Below are the code and all the weights of a small trained network. Each question names an input and a target symbol and asks about switching units off, where a switched-off unit gives its printed mean instead of its output.

import numpy as np


def w(rows, s, z=0):
    codes = np.array(rows[::2]) - 128.0
    scale = np.full(codes.shape[1], s)
    scale[-1] = z or s
    return codes * scale


def norm(h):
    return h / np.sqrt((h * h).mean(-1, keepdims=True) + 1e-5)


def f(y):
    return np.maximum(y, 0)


def softmax(a):
    e = np.exp(a - a.max(-1, keepdims=True))
    return e / e.sum(-1, keepdims=True)


def log_softmax(a):
    a = a - a.max(-1, keepdims=True)
    return a - np.log(np.exp(a).sum(-1, keepdims=True))


def net(x, mask):
    ids = ['Σεζλμφψω'.index(c) for c in x.split()]
    T = len(ids)
    res = E[ids] + P[:T]
    q, k, v = (norm(res) @ M[0].T for M in (Q, K, V))
    z = softmax(np.where(np.tri(T) > 0, q @ k.T / 2**0.5, -1e9)) @ v
    res = res + np.where(mask[0], z, O[0][:, -1]) @ O[0][:, :-1]
    y = f(norm(res) @ A[0][:, :-1].T + A[0][:, -1])
    res = res + np.where(mask[1:9], y, B[0][:, -1]) @ B[0][:, :-1]
    return log_softmax(norm(res)[-1] @ U[:, :-1].T + U[:, -1])


Q, K, V, O, A, B = {}, {}, {}, {}, {}, {}
E = w([
[74,25,163,87,95,97],'Σ',
[123,62,91,135,89,113],'ε',
[134,108,71,166,74,148],'ζ',
[133,92,104,133,130,120],'λ',
[61,101,18,107,205,251],'μ',
[63,47,122,136,10,131],'φ',
[125,230,202,131,149,40],'ψ',
[45,104,173,149,250,218],'ω',
],0.018)
P = w([
[201,135,184,116,175,156],'0',
[62,61,159,140,12,127],'1',
[114,65,82,152,112,95],'2',
[104,85,66,164,129,61],'3',
[66,105,55,143,109,71],'4',
[58,106,45,84,47,96],'5',
[103,74,75,47,138,102],'6',
],0.011)
Q[0] = w([
[90,254,134,160,162,176],'head 0',
[127,132,173,187,107,121],'head 0',
],0.031)
K[0] = w([
[6,173,55,109,124,46],'head 0',
[155,95,131,203,145,80],'head 0',
],0.024)
V[0] = w([
[185,185,111,173,129,254],'head 0',
[196,111,40,150,97,122],'head 0',
],0.026)
O[0] = w([
[52,137,4,123,106,73,128],'head 0',
[135,100,86,71,97,171,2],'head 0',
],0.018,0.0095)
A[0] = w([
[165,116,98,122,60,4,2],'neuron 0',
[214,227,206,55,70,76,63],'neuron 1',
[217,72,131,117,72,159,55],'neuron 2',
[93,94,159,90,93,196,121],'neuron 3',
[79,136,155,190,174,143,140],'neuron 4',
[128,57,177,180,124,123,147],'neuron 5',
[54,163,171,112,149,192,63],'neuron 6',
[163,146,85,65,44,80,93],'neuron 7',
],0.024,0.0042)
B[0] = w([
[197,218,221,49,185,100,180],'neuron 0',
[252,224,38,241,93,180,173],'neuron 1',
[21,149,176,112,52,91,196],'neuron 2',
[177,176,115,38,165,123,196],'neuron 3',
[97,30,175,106,141,190,249],'neuron 4',
[71,160,67,137,181,135,222],'neuron 5',
[161,177,90,94,202,121,177],'neuron 6',
[184,48,152,193,131,171,176],'neuron 7',
],0.026,0.016)
U = w([
[162,149,164,230,87,154,255],'Σ',
[119,120,200,74,38,174,212],'ε',
[113,95,10,110,109,144,135],'ζ',
[246,38,197,110,139,126,59],'λ',
[166,117,83,95,147,62,91],'μ',
[34,255,94,115,104,163,59],'φ',
[59,83,160,147,204,181,159],'ψ',
[121,184,217,113,178,43,93],'ω',
],0.0095,0.0039)

Each question gives the input, a string of symbols that net reads in full, and the target symbol t.
The units are the heads (2 rows each of Q, K, V and O) and the neurons (one row each of A and B). Each row of codes is followed by its name. A weight is (code - 128) times the scale printed after its matrix; where a second scale follows, it is the last column's (O, A, B and U).
mask holds one flag per unit, heads first, then neurons. A switched-off unit (its flag False) gives its mean, the last column of its rows in O or B, instead of its output. The means were averaged over made-up inputs and are rounded, as every weight is.
A unit's drop is (log p(t) with every unit on - log p(t) with that unit switched off) / (log p(t) with every unit on - log p(t) with every unit switched off).
The circuit of an input: a set's keep is (log p(t) with only the set's units on - log p(t) with every unit switched off) / (log p(t) with every unit on - log p(t) with every unit switched off). Starting from all 9 units, units are removed one at a time, each time the one whose removal leaves the highest keep (on an exact tie, the one counted first), for as long as the keep stays at least 0.8.
units of the circuit, in order: the units of the circuit, biggest drop first
unit that matters most: the unit with the biggest drop
top k neurons: the k neurons with the biggest drops, biggest first
drop when u is switched off: that unit's drop, to one decimal
input ζ λ ω μ φ, target ζ: units of the circuit, in order -> [head 0]
input λ λ ε φ ζ, target λ: units of the circuit, in order -> [neuron 7; head 0; neuron 0]
input ψ ε ω λ ω ψ ω, target Σ: top 2 neurons -> [neuron 1; neuron 0]
input μ ω ω ω ζ, target μ: top 2 neurons -> [neuron 0; neuron 4]
input ω ω ε ω μ, target ζ: units of the circuit, in order -> [head 0; neuron 0]
input Σ ε ε ψ ζ, target Σ: units of the circuit, in order -> [head 0; neuron 1]
input ω ω Σ, target ω: units of the circuit, in order -> [neuron 0; head 0]
input ε ε ε ω ω λ, target ε: top 2 neurons -> [neuron 2; neuron 7]
input μ ω ε ε, target μ: top 4 neurons -> [neuron 0; neuron 4; neuron 7; neuron 2]
input μ ε Σ, target μ: units of the circuit, in order -> [head 0; neuron 0; neuron 7]
input φ ψ ω ω ω ε, target φ: top 3 neurons -> [neuron 2; neuron 5; neuron 1]
input μ ω λ ω ω λ, target μ: top 3 neurons -> [neuron 0; neuron 4; neuron 7]
input λ Σ ω ω ω ε ζ, target λ: top 4 neurons -> [neuron 7; neuron 0; neuron 5; neuron 1]
input ζ λ ε λ ε ε, target ζ: unit that matters most -> head 0
input μ φ ε, target μ: top 3 neurons -> [neuron 0; neuron 4; neuron 7]
input λ ε ε ω φ, target λ: top 2 neurons -> [neuron 7; neuron 0]
input μ ε φ ε λ, target μ: top 2 neurons -> [neuron 0; neuron 4]
input ε Σ φ ψ ω ζ, target ε: top 2 neurons -> [neuron 2; neuron 7]
input ζ μ ψ λ, target ζ: drop when head 0 is switched off -> 1.3
input ε φ ω ω ω φ, target ε: drop when neuron 2 is switched off -> 0.6
input ε λ λ ω ψ, target Σ: drop when head 0 is switched off -> 0.1
